Below are the code and all the weights of a small trained network. Each question names an input and a class and asks about switching units off, where a switched-off unit gives its printed mean instead of its output.

import numpy as np


def w(rows, s, z=0):
    codes = np.array(rows[::2]) - 128.0
    scale = np.full(codes.shape[1], s)
    scale[-1] = z or s
    return codes * scale


def norm(h):
    return h / np.sqrt((h * h).mean(-1, keepdims=True) + 1e-5)


def f(y):
    return np.maximum(y, 0)


def log_softmax(a):
    a = a - a.max(-1, keepdims=True)
    return a - np.log(np.exp(a).sum(-1, keepdims=True))


def net(x, mask):
    res = np.array(x, float).reshape(1, 2) / 4 @ E
    u = 0
    for l in range(4):
        y = f(norm(res) @ A[l][:, :-1].T + A[l][:, -1])
        res = res + np.where(mask[u : u + 8], y, B[l][:, -1]) @ B[l][:, :-1]
        u += 8
    return log_softmax(norm(res)[-1] @ U[:, :-1].T + U[:, -1])


A, B = {}, {}
E = w([
[108,62,89,135],'x0',
[129,199,6,189],'x1',
],0.0019)
A[0] = w([
[112,120,129,155,83],'L0N1',
[149,140,2,154,8],'L0N2',
[162,153,63,175,27],'L0N3',
[70,65,31,163,43],'L0N4',
[161,72,206,69,29],'L0N5',
[71,32,135,113,93],'L0N6',
[86,54,119,137,61],'L0N7',
[107,173,145,176,47],'L0N8',
],0.0034,0.0013)
B[0] = w([
[132,117,111,107,130],'L0N1',
[68,151,116,222,240],'L0N2',
[70,133,157,159,196],'L0N3',
[253,105,77,65,227],'L0N4',
[38,131,126,174,251],'L0N5',
[171,49,126,86,223],'L0N6',
[159,63,141,90,180],'L0N7',
[158,79,108,86,144],'L0N8',
],0.003,0.0021)
A[1] = w([
[185,169,111,119,109],'L1N1',
[114,137,117,118,72],'L1N2',
[116,133,98,132,80],'L1N3',
[128,115,131,122,94],'L1N4',
[159,166,177,106,150],'L1N5',
[97,135,2,191,4],'L1N6',
[208,191,98,108,113],'L1N7',
[86,115,92,138,80],'L1N8',
],0.0049,0.0017)
B[1] = w([
[110,98,121,91,152],'L1N1',
[129,128,137,122,128],'L1N2',
[112,135,135,124,147],'L1N3',
[117,141,102,139,136],'L1N4',
[114,140,63,134,175],'L1N5',
[97,254,210,178,252],'L1N6',
[109,82,116,66,168],'L1N7',
[117,144,169,77,154],'L1N8',
],0.0052,0.003)
A[2] = w([
[205,116,111,128,67],'L2N1',
[135,142,152,120,163],'L2N2',
[130,95,154,116,147],'L2N3',
[255,105,85,128,51],'L2N4',
[166,122,129,136,95],'L2N5',
[128,124,112,151,3],'L2N6',
[188,115,104,131,26],'L2N7',
[148,122,146,111,230],'L2N8',
],0.0073,0.00065)
B[2] = w([
[178,80,2,225,163],'L2N1',
[162,127,97,206,192],'L2N2',
[162,123,60,162,255],'L2N3',
[157,60,44,206,193],'L2N4',
[149,136,49,167,141],'L2N5',
[102,107,167,89,135],'L2N6',
[187,62,71,198,157],'L2N7',
[107,120,84,162,193],'L2N8',
],0.0031,0.0019)
A[3] = w([
[113,2,173,107,50],'L3N1',
[134,136,176,124,94],'L3N2',
[108,16,190,123,2],'L3N3',
[79,91,92,165,170],'L3N4',
[115,21,135,109,137],'L3N5',
[156,131,137,128,90],'L3N6',
[91,153,152,95,138],'L3N7',
[105,131,193,159,115],'L3N8',
],0.0043,0.0017)
B[3] = w([
[127,243,108,177,248],'L3N1',
[94,100,68,108,144],'L3N2',
[111,223,88,150,227],'L3N3',
[142,138,221,106,205],'L3N4',
[110,252,146,177,251],'L3N5',
[122,136,118,123,128],'L3N6',
[163,70,146,172,175],'L3N7',
[113,34,118,82,199],'L3N8',
],0.0031,0.0026)
U = w([
[90,219,142,180,207],'0',
[173,90,152,99,2],'1',
[189,96,158,94,8],'2',
[189,39,45,176,159],'3',
[86,8,198,122,150],'4',
[175,96,151,98,14],'5',
[111,121,50,23,127],'6',
],0.015,0.0062)

Each question gives the input, the list of numbers given to net, and the class t.
The units are the neurons (one row each of A and B). Each row of codes is followed by its name. A weight is (code - 128) times the scale printed after its matrix; where a second scale follows, it is the last column's (A, B and U).
mask holds one flag per neuron, layer by layer. A switched-off neuron (its flag False) gives its mean, the last column of its row in B, instead of its output. The means were averaged over made-up inputs and are rounded, as every weight is.
A unit's drop is (log p(t) with every unit on - log p(t) with that unit switched off) / (log p(t) with every unit on - log p(t) with every unit switched off).
unit that matters most: the unit with the biggest drop
top k neurons: the k neurons with the biggest drops, biggest first
k most important neurons of layer l: the k neurons of layer l with the biggest drops, biggest first
drop when u is switched off: that unit's drop, to one decimal
input [-7,-7], class 4: top 2 neurons	(L0N6 L0N4)
input [-5,-5], class 4: top 3 neurons	(L0N6 L1N7 L0N7)
input [-1,0], class 6: top neuron	(L0N2)
input [-2,-2], class 4: 2 most important neurons of layer 1	(L1N7 L1N6)
input [-8,-4], class 4: top 2 neurons	(L0N4 L3N1)
input [6,-3], class 3: top 2 neurons	(L1N6 L0N6)
input [-3,-3], class 4: top 2 neurons	(L0N6 L1N7)
input [-7,-1], class 6: top 3 neurons	(L1N6 L0N2 L1N5)
input [-1,-1], class 4: 3 most important neurons of layer 0	(L0N6 L0N4 L0N7)
input [-8,-1], class 6: 3 most important neurons of layer 1	(L1N6 L1N5 L1N7)
input [-3,0], class 6: top 2 neurons	(L0N5 L1N5)
input [-3,1], class 6: top 2 neurons	(L0N5 L0N2)
input [-3,-2], class 4: drop when L0N4 is switched off	0.1
input [4,-2], class 3: drop when L0N6 is switched off	0.7
input [5,1], class 3: unit that matters most	L0N4
input [-7,0], class 6: drop when L1N6 is switched off	0.3
